Each row has a class, written after it.
[ 45  -5   6  -2   2  52  -5  10   4  33  19  -8 -54 -37  -8  -3 -16 -71
   9 -33 -83 -39 -17 -29 -49  13  -3  27  11  52  28  17 -10  19  23 -21
  54 -18]  J180
[ -7  57  38   1  11 -12   2  -9   1  33  22 -14  13  47 -31 -37  22 -15
  -4  24  -4  15 -20  -2  24 -28  13  -8  -5  31 -58   4   5  11  34   8
  15  22]  J134
[-41  21  30  28 -18   8 -63 -48  35   5   3 -11  10 -10  21   5 -10  21
 -22  33  14 -42  -2  -3  39  25 -19 -11   2  -3 -31 -21  44 -15  38  53
  36 -16]  J134
[ 18  31  -1  46 -55  -1   1 -15  22  85  39  -9 -54 -14 -30  24   1 -41
  -4 -19 -55 -46  17 -33 -89   4  31 -13  10  41  -4 -27  -4 -18  37   2
  24  50]  J599
[-31  65  41  28   0  17 -68 -47  25 -10  -6 -25  21   4  14  -4 -19  36
 -30  30  15 -38  20   7  14  14  -3  -3   0 -17 -32 -29  19 -37  40  47
  18  -1]  J134
[ -7  -3   5  18 -21  -7  35 -11 -18   8   4 -40 -35   2  -7  -8  14  25
   4  -1 -26  25  15   7  39 -37 -30  -4  -6  24 -33  -7   4  26  19  35
 -40  11]  J279
[-41  41  10  22  -9 -16 -72 -25  29 -11  28 -27  19  24  10  -4 -33  16
 -27  32  30 -36  -6 -14   1 -24  -1   7   3   9 -45 -16  19 -35  43  61
  20   2]  J599
[-15  52  19  -1 -11 -11 -40 -70  33  -7  11 -26  21  -1  20  -2 -22  31
 -43  24   6 -47 -18 -22   9  55 -10   8  -6 -35 -24 -45  27 -92  -2  55
  14   8]  J621
[-10   8  36 -41 -26  36  -3 -20   8  11  16  21 -37 -26   2  41 -16  18
 -30 -11 -49  -6 -68 -26 -56  25 -33   9   1  19  17 -31 -10  14  -5   2
 -35  19]  J134
[ 25 -31 -51 -28 -31  10  -7 -20   3 -13  26  27 -37 -41  -1 -15  20  -3
 -49   5 -18 -19 -28  -7 -45 -35  -6   8  -7  46  31 -13  27  -3   1  27
  26 -43]  J621
[-15  24  48 -11 -14  -4  -9   8 -41 -20  17  17 -49 -16  10   9   3  33
 -51   5  15 -23  25 -11 -53  -9 -21 -20   4  29 -35  -9  -5   1   2  25
   7  -4]  J411
[ 12   5   2 -15 -50  37  14 -27  19  15  27  33 -19 -19 -10  -2   4  -9
 -23   3  15 -31  16   2 -42  37   7 -34  -8  48  26 -28   6 -31   1  28
  73  18]  J411
[-10  47  14  22  -8 -10 -57 -23  12  15 -24 -13   2 -27  -2  22 -28  16
 -10   6  13 -43  39 -13  28   9  17  20   3 -31   5 -11  24 -47  32  26
  39 -12]  J959
[ -5  23  11  41 -18 -26  10   0  -1  34  32 -24  14  56 -22 -58   9 -50
   9  17 -10  12   0  11 -20 -47  14  -2  -5  49 -70  15  10  -9  55  -2
  11  11]  J599
[  2  52  17   0  12 -26  31   1  -9  26  17  -1  36  38  -7 -61  32 -61
   6  22  -2 -10 -14   8   8 -30  25  -6   1  29 -57  31   4 -13   2  -5
   3  13]  J471
[ 36  32  22   3   6  76  10 -34  -3  13   0  20 -42  -5 -51  23 -35  10
 -17 -23 -80  -7 -44 -43 -26  34   4  25  24  42  49  -6   0  12  -5 -32
  26   9]  J959
[  8  46  11  17  19 -28  -7 -10   1  18  24 -17  24  43 -22 -51  31 -22
   0  18 -10  11 -12  18  14 -29   0   4  -6  27 -63   4   9 -16  37   9
  17   5]  J621
[-49  25  31   8  -4  -7 -33  -2  29 -34   6 -17  45  38  16  -3 -38  47
 -44   3  49  -5  13 -19  29  -2 -16   1  -6 -13 -25  -8  25 -30  24  41
   8   4]  J279
[-16  15   3  18  37  -9 -68 -22  25 -26  17 -24  36   7  43 -16  -7  39
 -38  17  27 -40 -11  -6  37  10 -12  12  -9 -12 -22 -18  30 -43  22  47
  30 -16]  J621
[ 29  31   2  18 -14 -15   4 -60 -22  -5   8  28 -29 -50   1  11 -21  54
   1  -5  18 -15  -2  21 -46  27 -12  41  23  46  -7 -28  26  -2  -8  67
   2   7]  J621
[ 12 -10 -15  22  -3   5 -42 -48  42 -25 -10 -33   8 -22   8 -15 -33  37
 -13   9   6 -32  30  -2  16  -8 -16  23 -26 -33 -18 -10   8 -30  42  14
  -6 -41]  J180
[ 49  16 -14  52 -28  -1 -41 -36  -1  31  16   7 -54 -37 -15   2  -4 -34
  21 -28 -48  18  20  -9  -2   7 -26  12  22  10  24   6  44  27  23  16
   6 -18]  J898
[ 23  24  38  33   0  48 -29 -18  10  -9  50  31 -12 -15   5  11 -35   6
 -64 -22   4 -57  -6  -6 -73  26  23 -29  -6  46  20   8  -5 -31  -5  16
  10  22]  J279
[ -7   6 -10  58  -1   6 -55 -34  22  19 -13 -28   7 -36  30  -2 -23  29
  -4   8 -15 -24  30 -16  56  31 -10  21 -14   5   5  -2  50 -32  67  13
  39 -44]  J959
[  2  23  24 -40  -5  25   9 -11  -6 -14  21 -59 -41 -12  -3   9  38 -30
 -22  39 -52   8   9 -14  50  -6 -14 -38  -9 -13  -9 -25 -48   7  17  50
  18  32]  J279
[-22 111  37 -16   5 -42  35 -16 -59   2   8   7  -3  12  -1  46  27  29
  19  22 -56  10  13  16  46 -32 -32 -23  24  11 -21  -3   1  45  27   3
 -15  33]  J471
[ 29 -46  -4 -18  -9  31  24  -4   6  24   1 -21 -31 -54  -3 -14 -16  14
   6 -20 -54  20 -56  32 -60  18 -17  32 -39  36  52 -15  10  16  -2  22
  22  -9]  J180
[-22  35  37  13 -16   4 -41 -30  10  -8  -5 -14  12 -10  22 -10 -31  14
 -10  17   9 -35  -3  11  -2  13 -26   6  -3 -12  -8 -10  27 -17  32  46
  46 -23]  J898
[ 22  47  21 -16   7 -42 -10  -6 -35 -14  13 -51 -40 -14  17   9   9   7
 -13  10 -48  17  12 -14 -12 -32 -20  13  -4 -44  19 -35  -9   2  29  38
  38 -10]  J898
[ 10  43 -29  -2 -30  41 -19 -11  -3   4  18  17 -71  -2 -27  27  -2 -31
 -13  -7  -8 -28  19  -3 -51  -2  17  24  40  57   6 -20 -15  12 -16  43
  13  29]  J599
[-23  13  10  25  -2   4 -59 -34  39 -49  -2 -34  23  27  -1 -16 -31  45
 -34  30  23 -26  30 -23  12  16  -3  -2   8 -25 -50 -42  -2 -59   4  53
  -4  -2]  J621
[-41  39  29  14  -7  -6 -16 -55   5 -28 -11  -7  44 -14  28 -12 -21  56
  -5  28  49 -20 -10  12   8  22 -36  12  27  -5 -20 -17  32 -52   4  52
   8 -12]  J411
[-17  22   6  11  19 -12 -54 -25  22 -38   3 -44  18 -27  44 -18 -13   6
  -4  34  32 -20  52  -2  35  34 -19   7   0 -25 -20  -2   5 -41  30  50
  36 -29]  J180
[ 10 -11 -49 -14  -9 -22  33  -8 -21  10 -16   5  -7 -42 -24   5  21  -1
  43  22 -75  51   9  23  55   6 -32 -24  27  22  -2 -15 -32  57  49 -25
   7  12]  J599
[ -7  30   0  11   9 -18 -54 -19   4 -22  -7 -73  -1 -20  32 -31 -28   5
  -1  13 -25 -23  36  29  34  -5 -20  26 -24 -18 -19 -25   6 -55  42  66
  41 -31]  J180
[ 14 -48 -20 -34 -58  23  28  -9 -19 -16  -6  12 -38 -41   1   0 -24   6
 -45  15 -10  -1 -11 -19 -17 -21  10   6 -33  31  29  14  40  23  16  13
  18 -66]  J279
[-11  48  23  15  15 -19 -19   0  -5  28  31 -11  12  45 -27 -63  10 -32
 -15  24  11   5 -19  26 -12 -39  12 -13 -16  43 -64  24  14  -4  38  13
  26  13]  J599
[  1  34  16  24  24 -16 -10  13  -9  -3  24 -14  22  40 -23 -44  35  -5
 -16  30   0  10  -6   9 -12 -48  13   0   2  43 -69  11  -4   7  37   7
   4  -2]  J621
[ 66  21 -10 -16 -51  49 -18 -51   6  -5  40  14 -64 -28 -40   5   1 -69
 -19  -7 -59  -2  23  -7 -19 -16  -2   1 -12  29  23  -6   1   5  25  17
  21  -3]  J180
[ 25  23  25 -48 -41  -2   2 -41   2  28   5   4 -44 -35 -37  13  -4 -23
  13  25 -24 -21  20 -13  24  25 -11 -41 -15  -7 -38 -27 -39 -14  21  23
  27  26]  J411
[ 11 -18   0 -34 -14  24   8 -10 -22   4  -4  -4 -45 -77  27 -30   0  -7
 -27 -15 -35 -23 -20  39 -43   3 -33  20 -25  31  30   2  16  -1   2  32
  30 -31]  J180
[ -1  32   4  20 -25   3 -61 -43  22 -14  13 -17  -7   4  18  -4 -21  -5
   1  15  -9  -5  30  16  13  -6 -18  18 -14   8 -10 -33  27 -19  63  51
  41 -28]  J134
[ -9  16  18 -11 -36  -3  46  -3 -20  -6 -11 -17  -3   8  11  -4  22 -53
 -11 -17 -83  26   9  18   9   9 -45  -7  10 -31  22 -14  13 -23  24 -26
  25  -9]  J279
[ 20  23 -22 -41  10   7  -7 -39  23  -1   8 -12 -21 -19   0 -36  -3  10
   0 -47   5   7  34   7  33 -23 -54   9 -11 -23  25  -7  -8 -22  -1  17
 -21  27]  J180
[ 39   4  -2 -17 -49  30  25   9 -22  22  22  43 -51 -33   7  31 -14 -55
 -28 -40 -71 -54 -19 -48 -59  -5  16  27  18  65   3 -13 -11  22  -4  -8
 -14  23]  J471
[ -27   -5    7  -44   -3   19   13   -5  -11   -5   23  -42  -62   13
   18    1   41    2   15   -7  -97   26  -26   10   21  -52 -114  -18
  -10   13    4  -20  -22   22   38   -5  -16  -17]  J411
[ -2   5  26  44   3 -26 -58  -4  27 -13   6 -25  16   2   7 -10 -20  -3
 -21   4  17 -27  36   0  10   6  -2  20 -10 -21 -54 -10  20 -19  49  32
  49 -19]  J180
[-20  -1  34 -29 -13   2  59 -14 -31 -11 -12 -32 -20  -6  19 -42  19  -1
  -5  12   2  10  50  -4  42  -6 -44 -12  -7  -6 -32  12   8  19  20   8
  16  -6]  J180
[-15  35  30   8   9 -25  15   6  -3  25  25 -20  16  49 -25 -47  26  -5
  -1  18 -13  23 -22   6   8 -47   3 -13  -2  41 -59  -1  -6  10  31   6
  -2  20]  J134
[ -2  29  52  68  -7  -3 -11 -15 -47  12 -20 -40 -38 -32 -28  31  -7  23
   6  26 -66 -29  33   3  25 -15  19 -15  28   7 -27 -20  -7   5  31  29
  22   7]  J959
[ 15  38  28  36   0 -24  -4  -6  -5  29  32 -20   5  38 -22 -51  30 -35
  -1  18   0  10   4   8  -5 -28   7  -6 -13  36 -71  10  11 -20  44   7
  24   0]  J411
[ 43   8 -15 -16 -40  38  29 -24  12   6  32   6 -25 -25 -10  -8   6 -31
 -47  -3 -45 -16 -38 -44 -76  25  23   4  11  28  48 -31 -17 -22 -19   7
  23  15]  J898
[ 28   8 -14  24 -40  -5   3 -31   4  13  20  46 -12 -30  -8  23 -22  39
 -34 -17 -15 -41 -12   0 -79  27  15  13  -2  50   2 -32  18 -27   9   7
   6   1]  J621
[-14  28  22  17   2 -12   4  19   4  29  26 -12  17  51 -14 -61  36 -53
  -2   9 -21  11  -3   4   5 -49   0 -15   4  49 -64  16  -5   5  48 -19
   5   3]  J134
[-25   6  53  30 -10  38 -18   1 -24 -15  -8 -12 -39 -37  20  12 -20  -3
 -35   1 -65 -22 -28 -15 -88  27 -22  29  30  25  28  -1  19 -23   1   3
  21 -45]  J959
[ 34  25  10 -68  28  -5  16  -5 -23 -16  32 -26 -28   4   4 -20  20 -39
   9  -6 -23   1  19  32  43 -45 -19 -21 -35 -18  17  -2 -44  -7   6  19
  34  26]  J180
[ 26  27   0  10   8 -18   1   2  -6   9  22  -4  15  20 -20 -63  21 -28
   0  11   2  17   6   6  20 -49   1  -5  -8  31 -40  20  -6  26  48   2
  27  -4]  J898
[ 29  33  28  22   3  44 -25 -15  -3 -11  10 -31 -29 -11  -9  13 -20  -8
 -10  -3 -28 -31  -3  11 -60  -8  20  42  -1  14   8 -11  -9 -11   5  33
  11  -3]  J180
[-17  58   9  15 -17  -9   3  -6   8  69  26  18 -52  -5 -47  47  -2   7
   0 -13 -17   6 -32 -36 -87  44  10  -2  52  39  18  -3  19  10 -46  12
 -18  56]  J599
[  4  36  37  -6 -13  15   4 -25 -10   2  24 -56 -21  29 -24 -11  -1  -3
 -19  29 -55  53 -10  -4  35  -9  -8 -32 -42  -3   3   1  22  -5  20  30
  -4   2]  J279
[  8  41  36  -6  -2 -57  20 -15 -43   0  20   0 -11 -13 -25  21   2  43
   8   9  12 -16  17   2  -8 -49  13 -26  23   1 -30 -26 -26  -1 -10  49
 -18  56]  J621
[ 10  32  21  37  -6 -11  -4   1 -15   7  31 -25   4  36 -26 -40  25 -28
   5  33 -11   9  22  -3  17 -42  11 -20   2  51 -76   4 -10  -4  50  12
  19   2]  J411
[ 13  20   3  -5  16  -5   6  -7   9  18  24   8  13  32 -21 -52  35 -15
 -16  12  22   3  -6  -1  11 -19   5  -5 -12  33 -45  15  14   5  22   1
  25   6]  J621
[ -8   4 -40  28 -15  -3 -47 -44  47   7   4 -24  15  -5   9 -15  -5   1
  -8  10  -4 -17   0  13  -8  -9 -12  15  -5 -20   9 -22  27 -40  44  17
  19 -17]  J599
[ 51 -64 -18  25 -64  24  97 -40  -6  15 -10  56 -26 -43  -1 -26  11 -18
   0 -29 -15  -9  27 -26 -49  35 -21   0  27  29  18   1  16  46  18 -58
  30 -22]  J898
[ 31  59   2 -23  14   8   5 -29 -26   0 -11 -59 -55  33 -17  12  -5  30
  -3   3 -87  14  30  18  52  -8   4  -5 -32 -34  22 -65 -23 -15  13  21
  29  16]  J134
[-24  55  46  22   7 -17   9  20 -22  34  20 -21  16  36 -17 -43  29 -31
  -4  20 -22   0  -2   3  27 -46   4  -5  -8  57 -74  29 -11  -5  65 -13
  13  12]  J959
[ 51  68  16 -11  12 -25  29 -42 -47  10   2  -2  -7 -38 -14 -32 -19  24
  10 -13 -31  -6  14   6   6 -26  -5  -9  13  -1  14 -10 -26   0  18  11
  11  30]  J898
[ -4   9  19 -21  34   4   9  -1 -14   2   8  13 -10  -3 -14   0  33  28
 -38 -14 -39   7 -34   6  11 -33 -31 -24  -9 -16  25  10 -14   3   4 -45
 -13   8]  J959
[  4   0 -10  -9 -27 -15  -1  14 -15  43  24   6 -31 -18  25  25   3  25
 -35 -21 -40  -1 -54   8 -43 -21   8  33 -38  51  40 -28  52  14  30  21
  33 -17]  J134
